Here is a tiny trained network, its code and every weight. The questions are about switching its units off for an input and a class, where a switched-off unit gives its printed mean instead of its output.

import numpy as np


def w(rows, s, z=0):
    codes = np.array(rows[::2]) - 128.0
    scale = np.full(codes.shape[1], s)
    scale[-1] = z or s
    return codes * scale


def f(y):
    return y / 2 * (1 + np.tanh(0.7978845608 * (y + 0.044715 * y**3)))


def log_softmax(a):
    a = a - a.max(-1, keepdims=True)
    return a - np.log(np.exp(a).sum(-1, keepdims=True))


def net(x, mask):
    res = np.array(x, float).reshape(1, 8) / 4 @ E
    y = f(res @ A[0][:, :-1].T + A[0][:, -1])
    res = res + np.where(mask, y, B[0][:, -1]) @ B[0][:, :-1]
    return log_softmax(res[-1] @ U[:, :-1].T + U[:, -1])


A, B = {}, {}
E = w([
[97,212,94,177],'x0',
[45,221,181,111],'x1',
[100,153,118,23],'x2',
[166,117,34,118],'x3',
[53,75,186,120],'x4',
[141,147,174,118],'x5',
[123,2,55,36],'x6',
[223,123,64,184],'x7',
],0.0062)
A[0] = w([
[160,188,57,166,253],'neuron 0',
[155,145,111,106,30],'neuron 1',
[116,79,157,132,18],'neuron 2',
[171,96,116,93,156],'neuron 3',
[135,118,147,139,50],'neuron 4',
[142,199,121,156,235],'neuron 5',
[92,157,145,51,246],'neuron 6',
[97,90,146,125,62],'neuron 7',
[136,139,93,110,101],'neuron 8',
[142,181,55,198,248],'neuron 9',
[89,190,136,132,244],'neuron 10',
[181,89,87,101,182],'neuron 11',
[120,87,95,115,250],'neuron 12',
[92,106,137,109,250],'neuron 13',
[85,80,108,102,245],'neuron 14',
[86,68,147,123,68],'neuron 15',
[71,173,51,131,177],'neuron 16',
[222,115,148,203,238],'neuron 17',
[105,95,10,116,170],'neuron 18',
[98,64,162,167,37],'neuron 19',
[79,117,116,134,16],'neuron 20',
],0.013,0.0038)
B[0] = w([
[35,225,142,100,240],'neuron 0',
[165,110,40,129,120],'neuron 1',
[120,80,137,98,137],'neuron 2',
[106,158,140,84,187],'neuron 3',
[149,117,113,127,117],'neuron 4',
[105,204,176,161,233],'neuron 5',
[61,163,131,136,240],'neuron 6',
[56,51,149,105,142],'neuron 7',
[92,138,110,50,135],'neuron 8',
[61,212,125,114,248],'neuron 9',
[68,140,254,225,245],'neuron 10',
[113,191,145,85,222],'neuron 11',
[74,182,167,155,206],'neuron 12',
[35,160,155,155,197],'neuron 13',
[108,170,144,147,214],'neuron 14',
[89,83,166,114,165],'neuron 15',
[63,169,76,117,191],'neuron 16',
[163,171,146,136,254],'neuron 17',
[78,169,169,104,228],'neuron 18',
[118,100,153,110,152],'neuron 19',
[117,124,118,72,123],'neuron 20',
],0.0069,0.0073)
U = w([
[176,121,112,62,117],'0',
[191,93,115,122,2],'1',
[90,109,73,56,151],'2',
[90,179,161,238,253],'3',
[242,127,124,119,43],'4',
[137,51,89,186,2],'5',
[93,1,153,122,159],'6',
],0.0091,0.0038)

Each question gives the input, the list of numbers given to net, and the class t.
The units are the neurons (one row each of A and B). Each row of codes is followed by its name. A weight is (code - 128) times the scale printed after its matrix; where a second scale follows, it is the last column's (A, B and U).
mask holds one flag per neuron, in row order. A switched-off neuron (its flag False) gives its mean, the last column of its row in B, instead of its output. The means were averaged over made-up inputs and are rounded, as every weight is.
A unit's drop is (log p(t) with every unit on - log p(t) with that unit switched off) / (log p(t) with every unit on - log p(t) with every unit switched off).
The circuit of an input: a set's keep is (log p(t) with only the set's units on - log p(t) with every unit switched off) / (log p(t) with every unit on - log p(t) with every unit switched off). Starting from the 12 units with the biggest drops (on a tie, the unit counted first), units are removed one at a time, each time the one whose removal leaves the highest keep (on an exact tie, the one counted first), for as long as the keep stays at least 0.8.
circuit, biggest first: the units of the circuit, biggest drop first
unit that matters most: the unit with the biggest drop
top k neurons: the k neurons with the biggest drops, biggest first
drop when u is switched off: that unit's drop, to one decimal
input [4,0,6,3,-7,7,5,7], class 2: unit that matters most => neuron 10
input [1,-7,4,-1,-4,-6,1,-7], class 2: top 3 neurons => [neuron 10; neuron 5; neuron 17]
input [-5,5,8,3,-2,-7,2,7], class 2: circuit, biggest first => [neuron 10; neuron 8]
input [-8,-4,7,0,-7,-1,-1,8], class 2: top 2 neurons => [neuron 0; neuron 10]
input [4,2,8,8,3,6,1,8], class 2: top 2 neurons => [neuron 10; neuron 8]
input [-5,-7,-5,3,-5,-2,5,-5], class 0: drop when neuron 0 is switched off => 0.2
input [-8,6,2,2,-1,5,2,-3], class 6: drop when neuron 14 is switched off => -0.1
input [-2,-7,5,-7,-1,8,2,-2], class 0: drop when neuron 10 is switched off => 0.6
input [2,0,3,-7,-5,-5,4,4], class 2: circuit, biggest first => [neuron 10; neuron 5]
input [-4,0,3,4,-2,-1,3,3], class 2: drop when neuron 3 is switched off => 0.1
input [8,-7,1,-3,5,3,8,8], class 2: top 2 neurons => [neuron 10; neuron 5]
